Here is a tiny trained network, its code and every weight. The questions are about switching its units off for an input and a class, where a switched-off unit gives its printed mean instead of its output.

import numpy as np


def w(rows, s, z=0):
    codes = np.array(rows[::2]) - 128.0
    scale = np.full(codes.shape[1], s)
    scale[-1] = z or s
    return codes * scale


def f(y):
    return np.maximum(y, 0)


def log_softmax(a):
    a = a - a.max(-1, keepdims=True)
    return a - np.log(np.exp(a).sum(-1, keepdims=True))


def net(x, mask):
    res = np.array(x, float).reshape(1, 8) / 4 @ E
    y = f(res @ A[0][:, :-1].T + A[0][:, -1])
    res = res + np.where(mask, y, B[0][:, -1]) @ B[0][:, :-1]
    return log_softmax(res[-1] @ U[:, :-1].T + U[:, -1])


A, B = {}, {}
E = w([
[3,161,81,151,167,145,91,131,146],'x0',
[128,130,124,126,127,132,137,138,137],'x1',
[74,63,110,74,79,122,114,151,120],'x2',
[124,130,129,135,123,120,132,131,128],'x3',
[51,168,190,70,207,126,187,161,101],'x4',
[129,131,126,129,129,123,135,134,132],'x5',
[139,100,124,195,141,183,130,187,90],'x6',
[127,125,125,128,130,128,131,120,124],'x7',
],0.018)
A[0] = w([
[105,156,118,72,109,52,120,34,236,50],'N1',
[159,101,34,189,73,121,72,97,185,38],'N2',
[17,207,2,166,158,168,65,133,151,3],'N3',
[94,51,70,62,70,149,77,139,125,21],'N4',
[193,233,139,209,203,154,121,68,195,50],'N5',
[165,91,76,186,72,135,70,81,223,54],'N6',
[125,92,94,202,140,207,122,211,28,46],'N7',
],0.0077,0.0037)
B[0] = w([
[146,173,133,218,127,203,48,64,174,224],'N1',
[88,159,200,88,181,154,153,149,114,236],'N2',
[229,135,132,86,70,140,130,183,49,252],'N3',
[96,92,110,124,93,79,107,185,150,198],'N4',
[62,4,88,109,90,78,124,184,148,222],'N5',
[113,128,186,60,193,140,152,123,114,239],'N6',
[124,199,97,193,131,170,87,51,220,204],'N7',
],0.011,0.015)
U = w([
[45,193,171,100,227,134,174,153,102,123],'0',
[134,178,97,185,117,155,93,102,210,43],'1',
[247,119,128,127,73,123,149,144,63,252],'2',
[32,38,78,137,93,100,126,164,160,78],'3',
],0.013,0.0033)

Each question gives the input, the list of numbers given to net, and the class t.
The units are the neurons (one row each of A and B). Each row of codes is followed by its name. A weight is (code - 128) times the scale printed after its matrix; where a second scale follows, it is the last column's (A, B and U).
mask holds one flag per neuron, in row order. A switched-off neuron (its flag False) gives its mean, the last column of its row in B, instead of its output. The means were averaged over made-up inputs and are rounded, as every weight is.
A unit's drop is (log p(t) with every unit on - log p(t) with that unit switched off) / (log p(t) with every unit on - log p(t) with every unit switched off).
The circuit of an input: a set's keep is (log p(t) with only the set's units on - log p(t) with every unit switched off) / (log p(t) with every unit on - log p(t) with every unit switched off). Starting from all 7 units, units are removed one at a time, each time the one whose removal leaves the highest keep (on an exact tie, the one counted first), for as long as the keep stays at least 0.8.
units of the circuit, in order: the units of the circuit, biggest drop first
top k neurons: the k neurons with the biggest drops, biggest first
input [7,3,2,-5,1,0,-8,-3], class 1: units of the circuit, in order -> N1
input [6,-7,-2,-1,4,-2,-5,-7], class 2: units of the circuit, in order -> N3; N2
input [6,2,6,7,-6,8,3,6], class 0: top 2 neurons -> N2; N6
input [8,-2,-4,-8,-5,5,7,-3], class 2: top 2 neurons -> N3; N1
input [-4,-2,2,-8,-7,-1,4,-8], class 0: units of the circuit, in order -> N2; N6
input [-3,4,-4,6,0,-7,-3,-1], class 3: units of the circuit, in order -> N3; N5
input [-4,1,-5,-1,-1,-2,1,-1], class 3: units of the circuit, in order -> N3; N5
input [2,4,2,1,6,1,7,0], class 1: units of the circuit, in order -> N7; N2
input [-2,2,4,8,-8,8,7,6], class 0: top 3 neurons -> N2; N6; N1
input [-3,-1,1,1,-4,8,1,2], class 0: units of the circuit, in order -> N3; N2; N6
input [4,7,3,1,-4,-4,1,2], class 0: top 2 neurons -> N2; N5
input [-5,2,-8,-4,-1,-7,7,1], class 3: top 2 neurons -> N5; N1
input [6,4,6,-7,-3,4,-5,2], class 2: top 2 neurons -> N3; N5
input [-7,2,8,3,-7,1,0,3], class 3: units of the circuit, in order -> N3
input [7,-3,1,-1,1,7,-5,3], class 2: top 2 neurons -> N3; N7
input [-3,2,3,8,-6,2,-6,6], class 0: units of the circuit, in order -> N6; N2
input [-7,-4,-1,5,6,-5,-7,3], class 1: top 2 neurons -> N3; N1
input [-4,7,6,6,-4,-8,4,-8], class 3: top 2 neurons -> N3; N4
input [6,4,3,7,-6,-2,-7,2], class 1: top 2 neurons -> N1; N4
input [-2,2,-7,3,-3,5,-5,-7], class 3: units of the circuit, in order -> N5
input [1,-4,-3,-6,-4,2,2,-5], class 0: units of the circuit, in order -> N2; N6
input [-1,-8,-7,3,2,-7,4,2], class 3: top 2 neurons -> N5; N1
